Where the symbols take the states:
state | γ ξ
q934 | q934 q383
q277 | q397 q167
q814 | q171 q397
q100 | q864 q755
q123 | q277 q30
q780 | q745 q46
q237 | q495 q478
q323 | q828 q599
q93 | q780 q393
q519 | q381 q861
q263 | q934 q383
q383 | q738 q767
q828 | q397 q660
q599 | q660 q369
q305 | q38 q786
q901 | q528 q780
q171 | q523 q123
q438 | q323 q849
q137 | q293 q528
q256 | q719 q438
q626 | q101 q237
q325 | q369 q369
q660 | q159 q744
q46 | q381 q824
q198 | q115 q426
q824 | q478 q198
q115 | q817 q817
q760 | q30 q256
q817 | q861 q500
q381 | q824 q817
q528 | q46 q523
q495 | q508 q508
q293 | q426 q46
q744 | q305 q323
q478 | q237 q115
q508 | q755 q824
q926 | q198 q293
q38 | q167 q828
q311 | q38 q159
q849 | q599 q934
q369 | q744 q263
q738 | q221 q786
q35 | q93 q719
q864 | q786 q500
q167 | q760 q311
q159 | q438 q305
q523 | q804 q171
q719 | q38 q171
q861 | q626 q137
q393 | q814 q38
q745 | q277 q38
q101 | q123 q926
q426 | q814 q931
q786 | q325 q738
q931 | q901 q93
q448 | q100 q508
q30 | q780 q719
q804 | q931 q35
q500 | q767 q237
q902 | q814 q745
q221 | q263 q100
q397 | q123 q760
q755 | q500 q926
q767 | q448 q495

The rows follow the links: the fewer symbols apart two states are, the more alike their rows tend to be.

Here are some states, each with a row of numbers. One shown again gets a slightly different row.
q495:  18   -6   24  -10   34   24   14  -38  -24   16   15   23   29   -6  -26    4    1    2   16   -2  -41   15    6   14  -18    2   -5   18   11   19    4   -4  -21   27   22   15   15    5   18   21    2   13  -25   -5    6
q926: -10    6    7    9  -28    6   28   -5   41  -44  -12    7  -22   18   25  -15   10   10   16  -22  -11  -18   26   22   -9   20    4   23   -3   -5  -11   40   24   15    8    7   -1  -23   -5   -5   20   21   15   -1    4
q849: -17  -15  -21    6  -20    7   -1   -1   -6   -1  -12  -28    3  -26   26  -19   17   -7    9   31    8   12    0   -1  -19  -54   26    8    6  -10  -17   -2  -35   22  -24   24   -1  -16   24    7  -11   -7    3   10   30
q931:  31    4  -55   -2   18    7    6   26    4  -25  -16  -19   -3  -17   -7    2   -5   13  -18  -24   -4   -1   10    6    6   34  -32  -18    5    8   21   14   -9  -14   -2   -2   -1  -34  -10   -8  -17  -31   12   37  -12
q523:  12   22  -47    5   31   12   21  -24   12  -24  -24  -10   27  -11   14   30   -9   -9  -27  -29   13   -5  -19   -5   -1   21    3  -14  -20    1    7  -26   10  -36  -13   -1  -20    9  -24   10  -16  -13   -1   18  -16
q397:   5    2    5   -4   -3   -8  -11   10   28   13    9   34  -10    7   12   15  -32   26   -8   12    7   -4   11   17  -35    9   19   -7  -28  -35    3  -22   34  -18  -38    4   26   12  -19  -19   11    1  -32  -25  -22
q804:  30   16  -59    0   23   21   -1    6   -1  -33  -23  -19   15   -8   13   18  -14    1  -17  -34   -4   -7  -11  -12   12   18  -15  -19  -13   24   14   -1  -12  -28   -8    7  -17   -5   -6    4  -17  -18   16   39  -15
q760:   3   -3   11   10  -17    8   -8   17  -11    1   -2   17    0   22   34   14  -33   -2    6   24   -4  -18   -5   -1  -21  -19   17  -21  -41   -6   25  -33   13  -10  -37   11   15   20  -37  -21  -16   -2   -3  -19  -22
q500:  14   -8   26   -1   -4   28  -10  -26  -27   -3   20   19    8   28   -5   -8   -6  -17   39  -18  -36    8    1   -4   20    1   -7   29   -4   36   -2   27  -13   26   36    3  -15   22   17   26   15   37    6    0   18
q159:  -2  -18    0    7  -44  -36   10   22  -18  -11   -7  -18  -12    0    4  -28    4    1    7    9   -8   -7  -22  -14    3  -58   -7   -6    9   -7   10    5  -16   22  -25   11   29   18   -4   -1  -13  -20   37  -26  -23
q780:  16  -12    2   -7   40    0   11   33   -6   22  -14   -5   12   -8  -33   17  -10    2  -43    7    6  -12    5   17    5   37  -16  -21   16    0   30  -21    2  -25   -6  -33    9  -34  -35  -18  -11  -31   -6   10   -9
q864:  -2    2   31    7   -8  -10   -9   10  -22  -13   -3   -3  -13    5    4    1    4   -7   40  -18  -10   21  -15   -4   25   -4  -28   22   -5   25   -1    4   10   10   46    7  -14   31   17    4   17   34   42  -19   13
q256:  -2   -9  -16   11  -29   14   -1   13  -10  -15  -19  -17    5    9   51    1  -10  -13    2    8  -12  -12  -13  -13   -4  -43    9  -19  -38   13    9  -19  -11   -1  -44   26    6   21  -26   -5  -25  -15   17   -7  -18
q137: -27    9   32    7    8  -10   45  -19   22   -4  -22  -27   11   15    7   10   26  -35  -28    5   20  -29    6    8    6   18   15    8   13    3    6   -3   22   -9   17  -26  -14  -25  -37   -6   -7   -5    6   -6    2
q100: -11   -9   39   12    6    1   12   -2  -19  -17  -13   11   -1   -4   10    4    5   -3   50  -15  -27   21   -6   11    5  -11  -30   24   -9   29   15    2   14   28   42   12  -13   14   11    9   12   31   35   -6   22
q221: -34    7   23   19    3   -1  -22   17  -19    7  -12   -4  -17  -12   15    2   14   -8   34    7   11   35  -16    6    1  -17  -23   13   -8   12   -3  -10    8    9   36    3  -35    3   31   -4   16   32   32    4   39
q767:   6  -19   28   -6   37   29    5  -35  -37   21    9   15   27   -7   -6    9    3   -2   28    7  -28   26    0   22   -8   -7  -13   28    2   17   17  -13  -16   34   27   17   -5    0   23   16    2   20   -7    4   30
q901:   6    2   -8    1   45   -2   34   15    3   -4  -19  -26   17  -16  -21   16    8   -6  -39   -7    4   -5   -3   15    3   31  -25  -14   22    5   24   -6    5  -16    8  -27    2  -31  -27   -8  -18  -31    4   17   -7
q438:  -7  -17  -18    8  -42  -12   12    1  -10  -17  -18  -32   -6   -5   30  -31    7   -1    5   12   -5   -5   -5   -9  -11  -66   22   -4    1    1    0    1  -29   21  -30   25   19   -2    1    8  -17  -15   26  -11   -5

Each walk starts at a row. The symbols on each line, taken left to right, move it on to the next state.
Answer with the state's row; about right is enough.
---
 13   24  -43    2   16   17    2  -19   23  -16  -12    9   19  -10   30   24  -25   -1  -12  -26    8   -2  -13   -6   -7   21    9  -10  -25   -7    5  -28   22  -35  -23   14  -13   22  -19    3   -6   -5  -23   13  -22
ξ ξ γ ξ ξ ->  12  -23   25  -19    7   26   11  -23    0   13   18    0    6   26  -26  -14   15    0  -13   -1  -19  -24   27    9   15   32   12   21   29   16    2   33  -21   14   27  -25    4  -35    5   12    1   -2  -28    1    2
ξ γ γ ξ ξ ->  22   -5    3  -18    0   32  -16  -47    1   11   43   24   16   27  -15   -7   -7    4   12  -17  -27   -3   13  -15   17   12   21   16    1   12  -22   27  -21    6   12    4    0    9   25   23    4   12  -43    9   -2
---
-26   11   33   -3  -12    5    9  -27    6   16    7  -15   23   35    3    1   14  -46  -26   15   13  -31   -6  -18   28   12   29   -1    7    6  -15   -3    6  -11   12  -30  -17    5  -33    4   -4   17  -20   -5   -1
γ ξ γ ξ ->  18  -16   33   -4   36   16   31  -38  -22    9    0   24   29   -7  -18    8   -5    4   23   -7  -47   11    3   19  -15    5   -6   26    9   18   11    2   -4   31   20   10   15    2   10   19    5   17  -11   -2    5
ξ γ γ ξ ->  16   -7   -6  -19  -13   30  -22  -22    4   13   45   24    6   27  -17  -10   -5   -1    0  -10  -20  -12   10  -21   20   12   16   15    5    3  -20   37  -27    6   11   -2   -5   -2   23   18   -7   14  -40   15   -6
---
  5  -18   29    3  -16   -9   -8   47  -19   22    5   21   -9   15    6    2  -23   10   -2   33   -9  -10   -1    7   -9  -16   -1  -22  -29  -10   24  -24    3   -7  -26   -5   35   22  -32  -24   -9   -6    0  -21  -24
γ γ γ ξ -> -10   -2   27   -2   28   -2   47   -2   11   12  -16  -28   14   13  -21    8   25  -24  -36   11    6  -23   11   14   15   29    1    0   24    9   20   -1    6  -11   16  -36   -2  -41  -32  -12  -10  -17   -1   -2   -2
γ ξ ->   0  -14   23  -12  -41   21  -23   -6   -2    8   31   -2   -2   49   -6  -13   14  -26   -4    3    1  -29    9  -33   43   17   22    2   11   18  -14   33  -23   -5   22  -20  -21   -3   -5    1   -8   12  -15    8    1
---
 -1    4   24    2    9  -12  -13   23   12   31   17   43  -13   10    0   23  -30   19   -7   20   10   -4   12   16  -34   13   14  -14  -25  -30   12  -27   30  -20  -24   -2   24   10  -30  -24    9    3  -28  -19  -21
ξ γ γ ξ ->  16    5  -34    2  -10   20   -8    9  -10  -11  -11   -1   16   11   38   19  -31    0   -9   -5   -5  -10  -14  -18    2   -5    2  -34  -42   13   14  -18    1  -23  -32   19   -6   25  -30   -5  -26  -14   11   10  -27
γ ξ γ γ ->  -1   21   -9    4    0   10   -6  -12   30   -2    0   32   -2    7   29   28  -32   10   -1    2   13   -9    4    7  -30   20   30   -4  -36  -22   -3  -30   37  -26  -24   11   -2   20  -25   -6   12   15  -32  -14  -13
---
 30   -7  -32  -17    8   -3  -21   61    5    3   21   20  -18   -2  -22    7  -21   39  -14  -11   -9   -1   19    2    3   26  -26  -21   -4   -6   19   13  -13  -21  -15   -4   17  -12    0  -23   -6  -25    4   19  -17
ξ γ γ γ ->   3    4   -2    6    8   11   -1   10   -2   12   -8   18   20    8   41   27  -35   -1  -10   13    2  -10   -3   -5  -20    9   14  -22  -44   -4   21  -37   16  -21  -27    7    9   17  -47  -13  -16   -5  -22  -10  -26
γ γ ->  14   -6   16   -8   23  -20  -10   42    3   44   20   29  -13  -10  -32   19  -17   31  -20   22    9    2   17   15  -21   22  -11  -19    2  -24   13  -12   11  -15  -13  -19   32   -8  -15  -26    5  -18  -25   -3  -14
---
  2   -7   35    3    5   12   23  -16    0  -32  -10   18   -3    9    7   -4    6   -2   39  -19  -41    9    8   28   -8    2  -11   34   -6   22    9   21   11   33   33   21    4    1   10   11   12   29   24   -8   13
ξ γ ->   9   -7   -4   -8  -39   12    3   14   34  -33    9    6  -35   22    7  -23   10   13    9  -18  -16  -23   39    5   14   27   -6    7    5   -3  -10   59   -2    9    8   -4   -1  -34    4   -1   11    9    7   19    7
ξ γ ->  19    6  -26   -9   13    2   -9   30   34    4   10   33  -23  -10   -9   14  -22   43  -14   -8   14   -2   28   18  -24   46   -4   -9   -5  -29    4    7   16  -19  -23   -4    8  -18   -4  -13    8   -6  -23    8  -18
---
-27  -15   -6    8    2   18  -22    7  -10   17   -2  -17  -11  -25   22   -9    9   -1    7   38   24   16   11   11  -14  -24   20    4   -5   -5  -16  -15  -29   14   -6   20  -20  -29   32   -5   -9    6   -8   20   47
γ ξ γ -> -24    6   11   17    1  -14  -31   23  -24    4    0    1  -18  -11    3    3   10  -10   31    0   17   31  -22   -3   18  -14  -27    0   -2   11   -4   -9    9    4   37   -1  -27   24   27    0   19   29   38    1   31
γ γ γ ξ -> -34   -9   10    6   12   21  -26   11  -22   19   -4  -10   -1  -34   14   -2   11  -11   23   24   13   35    5   10   -8  -18    0   15   -3    0  -17  -24  -15   15   16   13  -30  -11   38   -2    1   24   -1   18   53
---
 21  -19   10   -4   -5  -23  -22   52  -22   18   13   11  -16    3  -14    0  -29   20   -1   14   -8   -9    1   -4   -4  -15  -13  -24   -8   -9   29   -7   -4   -3  -24   -9   38   16  -22  -19   -6  -24   17  -18  -35
ξ ξ ξ γ ->   0   -2    0    3  -22  -59  -10   22  -23   -4    4  -14  -21   -4  -15  -21    4    3    9   -3   -3   11  -32  -20   16  -38  -22   -4   10   -1    5    8   -2    7   -4   -5   22   37   11   -3   12  -10   36  -25  -20
γ ξ ->  19   -6  -10  -10  -16  -42    5   -3    9    8    9   -1   -6  -13  -15  -13   -6   23   -6    7   -4    0   -6   -7  -19  -45   17   -7    8  -39   -7    2    0   12  -43    9   52   19    2    1    6  -28    1  -34  -31
---
-10   21    3   13  -24   16    7  -26   45  -31   -5   24  -13   29   33    4   -6    7    4  -12    1  -19   18   13  -13   15   30   16  -19  -16   -9    9   42  -12   -9    8   -5    4  -18    1   13   27   -9  -17    1
γ ξ γ ξ γ -> -12   -6   43   -7   -2    6   11  -16  -11   24   10  -24   20   30  -16   -1   19  -37  -32   19    6  -28    1  -15   32   15   16    4   21   11   -2    8  -10   -5   19  -42   -9  -20  -18   -9   -5   -3  -21    3   -8
γ γ ξ ->  14   -5   -3  -11  -39   19  -24   -1    6   -4   37    7  -13   42   -9  -19    2   -5   -5  -10   -2  -25   17  -25   33   16   18    8    2   12  -21   47  -28   -1   11   -7  -14  -10   14    9   -3   12  -19   21    0
---
 10  -19   24    1  -22  -25   -2   45  -22   14    4    0  -14   16    5   -9  -18    0    3   26  -21  -11   -4   -6    0  -31  -13  -17  -10    0   20   -3   -5    7  -15   -3   40   22  -29  -23  -13  -16   31  -22  -24
γ ξ ξ ->   6   -5  -12  -12  -16  -49   19  -18   -2   -8    3  -19   -2   -8  -20  -28   12   13   -1    8    1    6  -17  -12   -9  -48   16    5   19  -22  -18   10  -10   12  -30   11   34   22   22   13    7  -27   12  -30  -16
γ ξ ξ -> -11   17    1    7   -9  -30  -35   18  -18    3    7   -2  -21   -2   -8    8   10    0   28   -9   19   31  -27  -16   20   -9  -23    4    5    3  -13   -8   15    1   44   -1  -20   37   28   -2   20   25   34  -14   13
